The symbols move the units like this.
j272 g j128
j272 d j483
j272 q j202
j272 p j536
j272 n j866
j272 x j575
j388 g j146
j388 d j729
j388 q j459
j388 p j401
j388 n j59
j388 x j68
j964 g j280
j964 d j451
j964 q j72
j964 p j128
j964 n j483
j964 x j620
j146 g j536
j146 d j866
j146 q j729
j146 p j23
j146 n j388
j146 x j333
j866 g j272
j866 d j202
j866 q j470
j866 p j146
j866 n j729
j866 x j405
j729 g j866
j729 d j470
j729 q j222
j729 p j388
j729 n j459
j729 x j23
j849 g j465
j849 d j275
j849 q j350
j849 p j926
j849 n j88
j849 x j459
j459 g j729
j459 d j222
j459 q j926
j459 p j59
j459 n j993
j459 x j401
j453 g j116
j453 d j620
j453 q j214
j453 p j451
j453 n j575
j453 x j280
j620 g j185
j620 d j91
j620 q j128
j620 p j453
j620 n j214
j620 x j113
j483 g j964
j483 d j72
j483 q j333
j483 p j272
j483 n j202
j483 x j214
j236 g j926
j236 d j88
j236 q j360
j236 p j19
j236 n j139
j236 x j223
j116 g j139
j116 d j185
j116 q j620
j116 p j113
j116 n j453
j116 x j680
j451 g j113
j451 d j453
j451 q j575
j451 p j964
j451 n j72
j451 x j91
j680 g j531
j680 d j81
j680 q j113
j680 p j121
j680 n j280
j680 x j360
j91 g j121
j91 d j280
j91 q j964
j91 p j620
j91 n j128
j91 x j116
j214 g j620
j214 d j128
j214 q j272
j214 p j575
j214 n j536
j214 x j451
j81 g j19
j81 d j139
j81 q j116
j81 p j680
j81 n j113
j81 x j413
j536 g j214
j536 d j272
j536 q j866
j536 p j405
j536 n j146
j536 x j72
j993 g j459
j993 d j926
j993 q j236
j993 p j223
j993 n j19
j993 x j275
j88 g j849
j88 d j350
j88 q j413
j88 p j236
j88 n j360
j88 x j993
j280 g j680
j280 d j113
j280 q j451
j280 p j91
j280 n j964
j280 x j185
j360 g j88
j360 d j413
j360 q j121
j360 p j139
j360 n j185
j360 x j19
j68 g j333
j68 d j23
j68 q j401
j68 p j470
j68 n j465
j68 x j866
j202 g j483
j202 d j333
j202 q j68
j202 p j866
j202 n j470
j202 x j536
j465 g j68
j465 d j401
j465 q j275
j465 p j222
j465 n j849
j465 x j729
j113 g j81
j113 d j116
j113 q j453
j113 p j280
j113 n j451
j113 x j121
j128 g j91
j128 d j964
j128 q j483
j128 p j214
j128 n j272
j128 x j453
j275 g j401
j275 d j59
j275 q j223
j275 p j849
j275 n j350
j275 x j222
j72 g j451
j72 d j575
j72 q j405
j72 p j483
j72 n j333
j72 x j128
j185 g j360
j185 d j121
j185 q j91
j185 p j116
j185 n j620
j185 x j81
j23 g j405
j23 d j146
j23 q j388
j23 p j68
j23 n j401
j23 x j202
j333 g j72
j333 d j405
j333 q j23
j333 p j202
j333 n j68
j333 x j272
j405 g j575
j405 d j536
j405 q j146
j405 p j333
j405 n j23
j405 x j483
j19 g j993
j19 d j236
j19 q j139
j19 p j531
j19 n j81
j19 x j350
j926 g j222
j926 d j849
j926 q j88
j926 p j993
j926 n j236
j926 x j59
j222 g j470
j222 d j465
j222 q j849
j222 p j459
j222 n j926
j222 x j388
j121 g j413
j121 d j680
j121 q j280
j121 p j185
j121 n j91
j121 x j139
j531 g j223
j531 d j19
j531 q j81
j531 p j413
j531 n j680
j531 x j88
j401 g j23
j401 d j388
j401 q j59
j401 p j465
j401 n j275
j401 x j470
j223 g j59
j223 d j993
j223 q j19
j223 p j350
j223 n j531
j223 x j849
j413 g j350
j413 d j531
j413 q j680
j413 p j360
j413 n j121
j413 x j236
j470 g j202
j470 d j68
j470 q j465
j470 p j729
j470 n j222
j470 x j146
j59 g j388
j59 d j459
j59 q j993
j59 p j275
j59 n j223
j59 x j465
j139 g j236
j139 d j360
j139 q j185
j139 p j81
j139 n j116
j139 x j531
j575 g j453
j575 d j214
j575 q j536
j575 p j72
j575 n j405
j575 x j964
j350 g j275
j350 d j223
j350 q j531
j350 p j88
j350 n j413
j350 x j926

The rows follow the links: the fewer symbols apart two units are, the more alike their rows tend to be.

Each row is also shifted at random along 6 hidden directions that mean nothing.

Some units, each with a row of numbers:
j272: -34 11 -5 -40 -9 -1 -18 -17 -51 27 -10 -28 40 -10 12 47 -7 10 -12 -15 24 3 -49 -50 -4 45
j222: 32 -17 -6 -6 -9 35 27 -37 -31 17 -7 36 30 6 -31 6 33 7 20 4 -22 41 14 -13 6 -2
j223: -40 -53 7 -13 -24 3 38 -20 -59 -9 4 28 -4 12 -50 -19 12 35 9 33 -7 17 41 -23 0 -2
j121: -97 -15 17 13 -1 -41 20 40 21 -26 7 -21 -52 19 -15 -38 -32 48 -25 28 8 -39 26 5 10 -18
j405: -14 44 -5 -16 14 9 -1 -3 37 26 -21 -13 16 8 12 12 5 36 -16 -26 -11 2 -35 -2 19 -1
j88: -43 -31 4 -1 -15 2 -12 18 -29 -40 21 23 -18 -50 10 -14 -2 3 -24 -8 16 8 34 9 -47 10
j453: 65 31 0 23 8 -14 -5 43 29 4 -8 -26 -17 -34 17 13 -37 28 -54 -13 24 -23 -29 -3 18 20
j333: -30 37 -5 55 18 11 21 2 53 30 -19 -15 30 21 -6 21 8 -48 19 2 -26 4 -25 6 31 -11
j451: -62 12 6 -8 0 -33 4 27 0 2 -9 -41 -19 9 -1 2 -34 39 -30 6 16 -32 -24 -23 20 18
j926: 47 -1 -7 16 -1 25 -24 6 12 -37 16 40 -10 -53 26 -13 17 -49 3 -27 -11 22 28 44 -43 -2
j275: -20 -4 -9 -14 -19 18 28 4 -34 -38 -16 44 -19 -41 -35 -29 7 32 -12 -21 -38 26 23 0 1 29
j59: -41 -33 4 17 -5 35 -23 -24 -20 10 29 24 52 -29 29 35 41 -50 6 -1 26 42 26 8 -65 -18
j531: -39 -48 17 -32 -3 -10 -27 -9 -13 -12 37 4 -14 15 25 -17 11 27 -3 18 35 -6 40 13 -48 -39
j465: -18 30 -6 12 12 28 4 0 54 -14 -9 34 -3 -9 7 -24 28 -6 10 -31 -45 22 16 46 -6 -26
j866: 1 38 -12 -28 4 20 0 -13 4 16 -26 4 21 -12 2 13 8 28 -11 -36 -20 16 -33 -10 14 21
j729: -78 24 -8 -4 1 18 18 -7 14 -8 -20 20 6 -4 -15 -11 19 3 9 -23 -43 21 -2 10 7 3
j964: 24 16 6 -22 5 -13 5 12 13 35 -11 -31 3 8 6 17 -22 93 -53 -1 30 -18 -30 -27 25 2
j849: -5 3 -11 -26 -10 11 -13 0 -16 -58 0 43 -32 -34 2 -41 11 -20 17 -33 -38 14 24 31 -24 13
j470: -14 37 -9 64 10 42 19 16 45 15 -13 20 39 -50 6 32 17 -22 -27 -28 -16 37 -7 15 -4 4
j680: 9 -40 11 19 -10 -22 2 14 -28 -4 22 -15 -12 -2 -4 5 -20 -1 -13 35 40 -17 18 -15 -9 0
j413: 46 -30 4 38 -13 -5 14 26 -21 -27 12 13 -23 -34 -16 -10 -18 -12 -17 20 15 -2 29 0 -6 11

In each set, the symbols that take the first to the second take the third to the fourth, perhaps in another order. Give the fourth.
Answer with the unit's name.
-15 33 -11 -8 7 29 2 -9 23 3 -17 21 17 -15 5 2 21 8 -1 -37 -32 25 -11 13 0 2
to -50 18 1 24 7 37 19 -6 19 53 -10 -1 62 -23 8 56 21 43 -46 -14 18 37 -17 -21 -4 -3
as 7 -51 17 16 -9 -14 22 4 -23 13 20 -5 -5 19 -21 0 -7 43 -20 48 37 -7 33 -19 0 -20
to j531

-59 29 1 -51 10 -17 -15 -13 15 20 -15 -30 4 45 11 0 -3 37 8 -12 -6 -21 -35 -10 18 -4
to 34 39 1 34 32 2 17 -14 85 51 -17 -24 19 74 -4 5 12 -16 34 15 -25 -10 -24 18 51 -49
as 13 33 -11 -10 9 31 0 -13 33 -4 -15 33 6 -10 4 -13 28 5 9 -37 -41 26 1 29 2 -10
to j401

-72 19 0 23 5 8 -3 3 7 38 -5 -30 49 -12 18 55 0 -12 -22 -7 25 7 -35 -25 -6 12
to -65 26 -17 -21 -14 9 18 -8 -35 -24 -34 14 2 -14 -32 -9 2 -21 24 -29 -53 16 -21 -15 20 49
as 34 41 -3 -28 17 -17 -9 -1 39 16 -20 -28 -12 42 8 -10 -13 23 9 -11 -15 -27 -38 3 37 -7
to j202

-49 25 -2 -8 5 -27 -43 22 2 -11 5 -42 -1 -17 42 21 -27 -40 -7 -19 25 -30 -40 -5 -18 26
to 56 -3 11 -10 11 -12 -41 11 15 28 25 -34 10 -12 54 33 -14 33 -47 0 67 -19 -17 -5 -28 -12
as -48 31 -8 -78 9 17 -56 -32 4 2 0 4 24 -7 55 8 30 12 6 -57 -4 16 -27 16 -43 -1
to j405

12 2 2 0 0 -22 -9 1 -18 23 -2 -40 13 16 5 29 -22 -17 3 16 27 -21 -33 -31 15 19
to -1 2 12 2 19 -23 -30 -3 36 35 17 -45 13 45 37 22 -6 -16 8 20 37 -30 -18 2 -4 -32
as -4 31 -4 15 0 -12 10 27 -2 11 -19 -32 2 -25 -2 25 -34 21 -40 -10 12 -16 -42 -28 27 40
to j128

-52 2 -3 -4 1 31 -16 -2 13 -13 11 33 14 -43 28 2 29 4 -17 -33 -3 32 21 27 -49 -11
to -18 -14 12 33 5 -30 -6 34 21 -13 18 -25 -28 4 12 -8 -28 -12 -13 25 27 -32 13 11 -5 -14
as 21 18 1 -58 8 -40 -50 7 10 -23 4 -32 -42 21 38 -26 -27 3 9 -17 9 -47 -25 14 -3 3
to j470

1 45 -7 -16 20 15 -36 -11 46 22 -5 -12 27 0 46 21 15 -15 2 -38 -5 4 -36 19 -12 -9
to 34 36 -8 12 9 17 -19 1 11 31 -8 -19 41 -31 31 51 -1 -21 -22 -28 18 10 -46 -12 -3 23
as -23 12 -7 12 3 37 -9 -11 12 3 3 26 32 -31 19 18 30 -28 0 -26 -9 36 4 17 -31 -5
to j729

39 30 -9 -17 12 14 -13 -30 14 36 -14 -9 36 24 12 24 17 -22 27 -15 -12 9 -35 -6 15 0
to -10 6 -8 13 1 32 5 -27 -5 20 -4 18 46 -3 0 27 33 -46 25 -9 -14 35 -5 -2 -11 -1
as 89 -19 9 35 4 -10 -19 13 0 24 24 -28 14 -9 28 38 -18 -25 -21 26 61 -16 -5 -11 -12 -6
to j128

-39 -30 6 25 -1 8 -23 10 3 -31 32 22 -4 -33 29 -6 13 -48 1 1 17 10 42 33 -58 -21
to -10 -19 5 -21 -3 -47 -20 7 -13 -37 13 -24 -51 40 -1 -39 -25 -40 41 25 0 -47 8 8 4 -3
as 19 -24 8 22 -10 -29 34 24 -7 -23 -1 -3 -47 20 -42 -37 -26 21 -2 38 -6 -27 27 -3 32 -3
to j964

-98 6 -3 18 -6 27 24 -7 -21 31 -14 0 56 -26 -11 48 14 15 -26 -7 6 35 -17 -36 -5 23
to 84 32 -10 19 19 44 -11 -24 49 30 -5 24 43 -8 25 24 37 -39 15 -28 -18 36 -11 29 -7 -22
as -33 20 -10 -64 -5 10 -19 -32 -37 17 -16 -8 30 2 10 22 11 19 6 -30 -4 14 -40 -29 -3 31
to j146

0 38 -4 13 25 31 -10 -17 71 32 -6 9 33 14 29 15 34 -8 8 -24 -18 23 -12 31 -3 -39
to 63 42 -15 6 4 18 -11 -2 5 21 -20 -8 31 -28 15 38 -4 -31 -5 -32 -3 13 -49 -13 12 35
as -32 -20 7 17 -10 -46 17 24 -26 -26 0 -29 -41 24 -31 -23 -38 -24 17 38 0 -41 5 -15 27 16
to j139

18 -6 -7 9 -12 20 25 11 -14 -32 -6 43 -19 -43 -25 -25 7 22 -18 -13 -27 24 31 11 -3 12
to 5 -13 0 -46 4 40 -4 -57 -16 48 4 24 57 17 9 27 49 44 5 -9 9 43 2 -14 -20 -25
as 12 -28 1 13 -18 -24 6 24 -37 -47 9 5 -43 -18 -21 -29 -25 -30 7 18 -1 -18 25 0 -3 22
to j993

-3 -31 16 20 7 -22 -11 14 23 2 29 -18 -18 22 17 -8 -9 2 -7 34 36 -24 27 15 -18 -39
to 3 -34 9 6 -10 -13 -7 19 -19 -20 22 2 -22 -25 7 -8 -12 17 -27 15 33 -8 30 1 -28 -2
as 43 -32 0 -16 -8 16 -4 -25 -29 -15 13 36 0 -1 -7 -16 24 -17 27 5 -8 21 34 10 -24 -12
to j275

8 -18 4 -59 4 36 -7 -48 0 27 8 37 28 15 13 -2 50 80 -7 -14 3 39 24 8 -29 -41
to -54 -34 3 25 -19 33 31 -3 -45 5 5 32 34 -46 -24 24 19 21 -33 8 11 44 29 -24 -25 14
as -16 -27 6 -6 -1 -15 -19 7 6 -41 25 14 -39 5 15 -42 2 -20 18 8 -2 -13 41 36 -31 -24
to j413

-52 45 -5 30 20 2 -9 8 53 12 -13 -20 17 9 20 17 3 -52 15 -18 -19 -6 -30 17 8 -5
to 11 42 -14 -46 0 12 12 -16 -1 14 -37 3 6 7 -16 -2 4 54 -5 -34 -34 9 -37 -16 36 23
as 49 -40 2 -6 -17 7 12 1 -45 -16 12 27 -13 -30 -17 -9 0 30 -21 11 14 15 33 -9 -16 10
to j531

10 18 -20 -2 -16 29 1 1 -35 -35 -16 39 4 -65 -9 -2 8 -39 3 -42 -35 33 -3 2 -13 51
to 34 14 -13 11 -4 34 20 -24 -13 16 -18 26 35 -9 -20 16 25 -30 21 -13 -30 36 -8 -9 13 14
as -28 9 10 34 13 -28 -21 44 45 -8 17 -34 -21 -10 35 3 -31 -5 -33 6 35 -35 -3 17 -13 -14
to j185

2 -53 6 -55 -29 0 4 -13 -86 -18 13 25 -10 -28 -17 -10 0 76 -31 8 27 15 29 -32 -26 23
to -45 -35 2 40 -16 1 39 6 -30 -30 2 26 -16 -5 -47 -24 3 -34 23 30 -26 11 44 1 3 3
as -3 28 -1 23 11 -17 23 0 25 24 -23 -32 4 49 -24 6 -13 -23 27 16 -23 -21 -31 -12 55 2
to j128

-2 -36 4 48 -17 37 44 5 -33 12 7 36 31 -52 -31 26 14 34 -46 16 19 46 36 -21 -16 6
to 53 21 -7 -33 11 29 15 -47 21 50 -21 15 36 43 -12 7 36 47 18 -10 -27 26 -17 -6 30 -24
as -46 -14 0 -3 0 37 -13 -28 -9 18 14 24 51 -20 21 32 41 -11 -2 -12 12 44 12 3 -46 -13
to j536

